Below is a small trained network, with its code and all its weights. Each question gives an input and a class and asks what happens when units are switched off, that is, made to give their printed mean instead of their output.

import numpy as np


def w(rows, s, z=0):
    codes = np.array(rows[::2]) - 128.0
    scale = np.full(codes.shape[1], s)
    scale[-1] = z or s
    return codes * scale


def f(y):
    return y / 2 * (1 + np.tanh(0.7978845608 * (y + 0.044715 * y**3)))


def log_softmax(a):
    a = a - a.max(-1, keepdims=True)
    return a - np.log(np.exp(a).sum(-1, keepdims=True))


def net(x, mask):
    res = np.array(x, float).reshape(1, 4) / 4 @ E
    y = f(res @ A[0][:, :-1].T + A[0][:, -1])
    res = res + np.where(mask, y, B[0][:, -1]) @ B[0][:, :-1]
    return log_softmax(res[-1] @ U[:, :-1].T + U[:, -1])


A, B = {}, {}
E = w([
[116,230,68,16],'x0',
[177,16,67,61],'x1',
[131,131,128,130],'x2',
[150,146,3,209],'x3',
],0.013)
A[0] = w([
[160,123,216,70,254],'n1',
[101,253,152,97,188],'n2',
[167,140,142,61,13],'n3',
[67,157,181,217,228],'n4',
[172,176,70,54,104],'n5',
[210,79,126,87,220],'n6',
[79,131,225,120,187],'n7',
[117,89,40,97,138],'n8',
],0.016,0.0088)
B[0] = w([
[28,48,175,48,235],'n1',
[27,223,62,128,253],'n2',
[64,57,74,78,156],'n3',
[221,167,201,191,234],'n4',
[170,189,160,49,202],'n5',
[84,54,196,117,209],'n6',
[104,216,253,99,221],'n7',
[243,117,133,100,190],'n8',
],0.013,0.022)
U = w([
[165,186,152,98,244],'0',
[115,75,142,151,26],'1',
[180,180,87,225,76],'2',
[178,65,93,189,153],'3',
[70,185,97,128,47],'4',
[98,105,62,64,34],'5',
[142,213,6,181,135],'6',
],0.021,0.011)

Each question gives the input, the list of numbers given to net, and the class t.
The units are the neurons (one row each of A and B). Each row of codes is followed by its name. A weight is (code - 128) times the scale printed after its matrix; where a second scale follows, it is the last column's (A, B and U).
mask holds one flag per neuron, in row order. A switched-off neuron (its flag False) gives its mean, the last column of its row in B, instead of its output. The means were averaged over made-up inputs and are rounded, as every weight is.
A unit's drop is (log p(t) with every unit on - log p(t) with that unit switched off) / (log p(t) with every unit on - log p(t) with every unit switched off).
The circuit of an input: a set's keep is (log p(t) with only the set's units on - log p(t) with every unit switched off) / (log p(t) with every unit on - log p(t) with every unit switched off). Starting from all 8 units, units are removed one at a time, each time the one whose removal leaves the highest keep (on an exact tie, the one counted first), for as long as the keep stays at least 0.8.
circuit, biggest first: the units of the circuit, biggest drop first
k most important neurons: the k neurons with the biggest drops, biggest first
drop when u is switched off: that unit's drop, to one decimal
input [7,-7,-1,-5], class 4: circuit, biggest first => [n2]
input [2,-6,-4,1], class 6: circuit, biggest first => [n1, n2, n6]
input [0,2,-1,5], class 3: circuit, biggest first => [n2, n7]
input [1,6,8,-6], class 5: 3 most important neurons => [n4, n3, n1]
input [-1,-8,5,2], class 2: circuit, biggest first => [n4, n1]
input [-1,4,-4,7], class 3: circuit, biggest first => [n7, n2]
input [-1,8,-8,-8], class 1: 2 most important neurons => [n6, n2]
input [8,-2,-4,1], class 6: circuit, biggest first => [n1, n7]
input [0,5,-2,7], class 3: circuit, biggest first => [n7, n2]
input [-5,1,-3,3], class 3: circuit, biggest first => [n2, n7]
input [6,1,4,0], class 5: 3 most important neurons => [n4, n7, n3]
input [0,-2,8,4], class 2: 2 most important neurons => [n2, n1]
input [-1,5,-1,2], class 3: 2 most important neurons => [n7, n1]
input [2,2,7,0], class 5: circuit, biggest first => [n4]
input [1,2,-3,-7], class 5: 3 most important neurons => [n4, n1, n3]
input [0,4,6,-3], class 1: 3 most important neurons => [n2, n6, n5]
input [8,1,-2,-5], class 5: 3 most important neurons => [n3, n1, n4]
input [-8,2,-8,0], class 1: 2 most important neurons => [n8, n5]
input [6,-1,-7,-7], class 4: 2 most important neurons => [n2, n7]
input [-6,0,8,4], class 2: drop when n1 is switched off => 0.4
input [1,-6,4,8], class 6: drop when n2 is switched off => 0.2
input [-5,-3,7,7], class 2: drop when n5 is switched off => 0.0
input [3,-2,-4,8], class 6: drop when n7 is switched off => 0.1
